Here is a tiny trained network, its code and every weight. The questions are about switching its units off for an input and a target symbol, where a switched-off unit gives its printed mean instead of its output.

import numpy as np


def w(rows, s, z=0):
    codes = np.array(rows[::2]) - 128.0
    scale = np.full(codes.shape[1], s)
    scale[-1] = z or s
    return codes * scale


def f(y):
    return np.maximum(y, 0)


def softmax(a):
    e = np.exp(a - a.max(-1, keepdims=True))
    return e / e.sum(-1, keepdims=True)


def log_softmax(a):
    a = a - a.max(-1, keepdims=True)
    return a - np.log(np.exp(a).sum(-1, keepdims=True))


def net(x, mask):
    ids = ['αβεζθλξπστφψω'.index(c) for c in x.split()]
    T = len(ids)
    res = E[ids] + P[:T]
    u = 0
    for l in range(2):
        r = res
        for j in range(2):
            rows = slice(2 * j, 2 * j + 2)
            q, k, v = (r @ M[l][rows].T for M in (Q, K, V))
            z = softmax(np.where(np.tri(T) > 0, q @ k.T / 2**0.5, -1e9)) @ v
            o = O[l][rows]
            res = res + np.where(mask[u + j], z, o[:, -1]) @ o[:, :-1]
        u += 2
        y = f(res @ A[l][:, :-1].T + A[l][:, -1])
        res = res + np.where(mask[u : u + 4], y, B[l][:, -1]) @ B[l][:, :-1]
        u += 4
    return log_softmax(res[-1] @ U[:, :-1].T + U[:, -1])


Q, K, V, O, A, B = {}, {}, {}, {}, {}, {}
E = w([
[139,232,115],'α',
[138,168,71],'β',
[140,176,87],'ε',
[152,170,92],'ζ',
[142,61,115],'θ',
[148,163,81],'λ',
[114,148,88],'ξ',
[202,90,251],'π',
[166,113,153],'σ',
[157,60,73],'τ',
[188,139,110],'φ',
[115,106,92],'ψ',
[170,218,46],'ω',
],0.018)
P = w([
[159,129,95],'0',
[65,148,118],'1',
[146,139,146],'2',
[153,133,56],'3',
[20,122,109],'4',
[153,140,151],'5',
[150,146,65],'6',
[8,114,108],'7',
[161,144,154],'8',
[155,147,73],'9',
[3,113,104],'10',
[157,142,152],'11',
],0.019)
Q[0] = w([
[111,112,77],'0.h1',
[192,7,72],'0.h1',
[121,185,44],'0.h2',
[132,123,83],'0.h2',
],0.011)
K[0] = w([
[72,146,172],'0.h1',
[24,104,2],'0.h1',
[167,133,113],'0.h2',
[150,222,113],'0.h2',
],0.0067)
V[0] = w([
[86,116,99],'0.h1',
[149,88,127],'0.h1',
[216,156,129],'0.h2',
[255,110,136],'0.h2',
],0.0078)
O[0] = w([
[184,112,108,142],'0.h1',
[176,167,55,115],'0.h1',
[151,53,3,254],'0.h2',
[102,88,78,247],'0.h2',
],0.0039,0.0035)
A[0] = w([
[31,210,140,2],'0.n1',
[171,35,210,82],'0.n2',
[185,48,33,43],'0.n3',
[255,56,218,115],'0.n4',
],0.0083,0.0077)
B[0] = w([
[123,46,119,155],'0.n1',
[9,119,102,180],'0.n2',
[92,215,170,255],'0.n3',
[118,165,183,247],'0.n4',
],0.011,0.004)
Q[1] = w([
[117,100,156],'1.h1',
[118,81,117],'1.h1',
[75,254,125],'1.h2',
[91,207,104],'1.h2',
],0.011)
K[1] = w([
[99,164,87],'1.h1',
[99,158,120],'1.h1',
[225,231,202],'1.h2',
[237,209,253],'1.h2',
],0.0069)
V[1] = w([
[71,36,72],'1.h1',
[236,103,254],'1.h1',
[240,63,96],'1.h2',
[42,84,78],'1.h2',
],0.0068)
O[1] = w([
[142,10,97,91],'1.h1',
[159,128,187,2],'1.h1',
[161,140,176,66],'1.h2',
[170,63,147,60],'1.h2',
],0.011,0.0054)
A[1] = w([
[143,110,55,119],'1.n1',
[40,169,191,2],'1.n2',
[64,131,76,74],'1.n3',
[132,185,5,44],'1.n4',
],0.011,0.0054)
B[1] = w([
[199,49,125,177],'1.n1',
[185,46,120,156],'1.n2',
[209,228,152,198],'1.n3',
[98,32,254,254],'1.n4',
],0.0074,0.016)
U = w([
[48,246,174,46],'α',
[194,109,133,102],'β',
[133,116,153,117],'ε',
[182,138,133,114],'ζ',
[63,102,68,225],'θ',
[207,107,122,118],'λ',
[159,134,109,154],'ξ',
[31,88,171,39],'π',
[146,162,143,93],'σ',
[51,200,46,254],'τ',
[241,207,101,165],'φ',
[213,81,54,213],'ψ',
[234,84,148,82],'ω',
],0.013,0.0078)

Each question gives the input, a string of symbols that net reads in full, and the target symbol t.
The units are the heads (2 rows each of Q, K, V and O) and the neurons (one row each of A and B). Each row of codes is followed by its name. A weight is (code - 128) times the scale printed after its matrix; where a second scale follows, it is the last column's (O, A, B and U).
mask holds one flag per unit, layer by layer, with each layer's heads first. A switched-off unit (its flag False) gives its mean, the last column of its rows in O or B, instead of its output. The means were averaged over made-up inputs and are rounded, as every weight is.
A unit's drop is (log p(t) with every unit on - log p(t) with that unit switched off) / (log p(t) with every unit on - log p(t) with every unit switched off).
The circuit of an input: a set's keep is (log p(t) with only the set's units on - log p(t) with every unit switched off) / (log p(t) with every unit on - log p(t) with every unit switched off). Starting from all 12 units, units are removed one at a time, each time the one whose removal leaves the highest keep (on an exact tie, the one counted first), for as long as the keep stays at least 0.8.
units of the circuit, in order: the units of the circuit, biggest drop first
most important unit: the unit with the biggest drop
top k neurons: the k neurons with the biggest drops, biggest first
k most important neurons of layer l: the k neurons of layer l with the biggest drops, biggest first
heads that matter: for each layer, one digit per head in row order, 1 if its drop is at least 0.15 and else 0, layers parted by /
drop when u is switched off: that unit's drop, to one decimal
input ξ π φ φ α φ ω, target α: heads that matter => 00 / 11
input φ ζ φ ψ, target α: units of the circuit, in order => 0.n3, 1.h2, 1.h1
input ε τ φ β, target α: units of the circuit, in order => 0.n3, 1.h2, 1.n4, 1.n2
input π τ α α φ ψ ζ ζ τ φ ψ ψ, target ψ: units of the circuit, in order => 0.n3, 1.n4, 1.h2, 0.n4
input π ε π φ ψ ζ ω φ φ φ, target α: 3 most important neurons of layer 0 => 0.n3, 0.n4, 0.n1
input φ ψ β θ φ φ τ σ π, target π: top 3 neurons => 0.n2, 1.n2, 1.n3
input λ φ τ β φ τ ε ψ φ φ π τ, target τ: units of the circuit, in order => 1.n4, 0.n3, 1.n1, 0.n4
input φ π ψ λ φ φ ξ, target α: 3 most important neurons of layer 0 => 0.n3, 0.n1, 0.n2
input φ β φ, target φ: 2 most important neurons of layer 0 => 0.n2, 0.n4
input σ β ω ε ψ φ λ, target α: top 2 neurons => 0.n3, 1.n4
input ψ σ σ φ π φ, target φ: top 2 neurons => 1.n4, 0.n4
input λ φ ψ π β τ ψ φ φ ε, target α: most important unit => 1.h2
input π π τ ζ β ω λ ε φ ψ, target α: top 2 neurons => 0.n3, 1.n2
input φ ψ φ ζ, target α: most important neuron of layer 0 => 0.n3
input ψ ω τ λ λ π ξ α, target π: top 2 neurons => 1.n4, 0.n4
input τ β φ ξ, target α: 2 most important neurons of layer 0 => 0.n3, 0.n2
input τ ψ π τ φ ε ψ π λ α σ, target τ: 2 most important neurons of layer 0 => 0.n3, 0.n2
input ψ ψ ψ β ω ω ψ σ, target τ: top 2 neurons => 1.n4, 1.n1
input ψ λ φ β ψ φ λ, target α: drop when 1.h1 is switched off => 0.3
input λ ξ θ, target θ: drop when 1.n3 is switched off => 0.3
input ψ ψ φ ω, target α: drop when 1.n3 is switched off => 0.0
input φ ψ φ φ, target α: drop when 1.n1 is switched off => 0.1
input φ ψ φ τ α τ φ σ β α π τ, target τ: most important unit => 1.n4
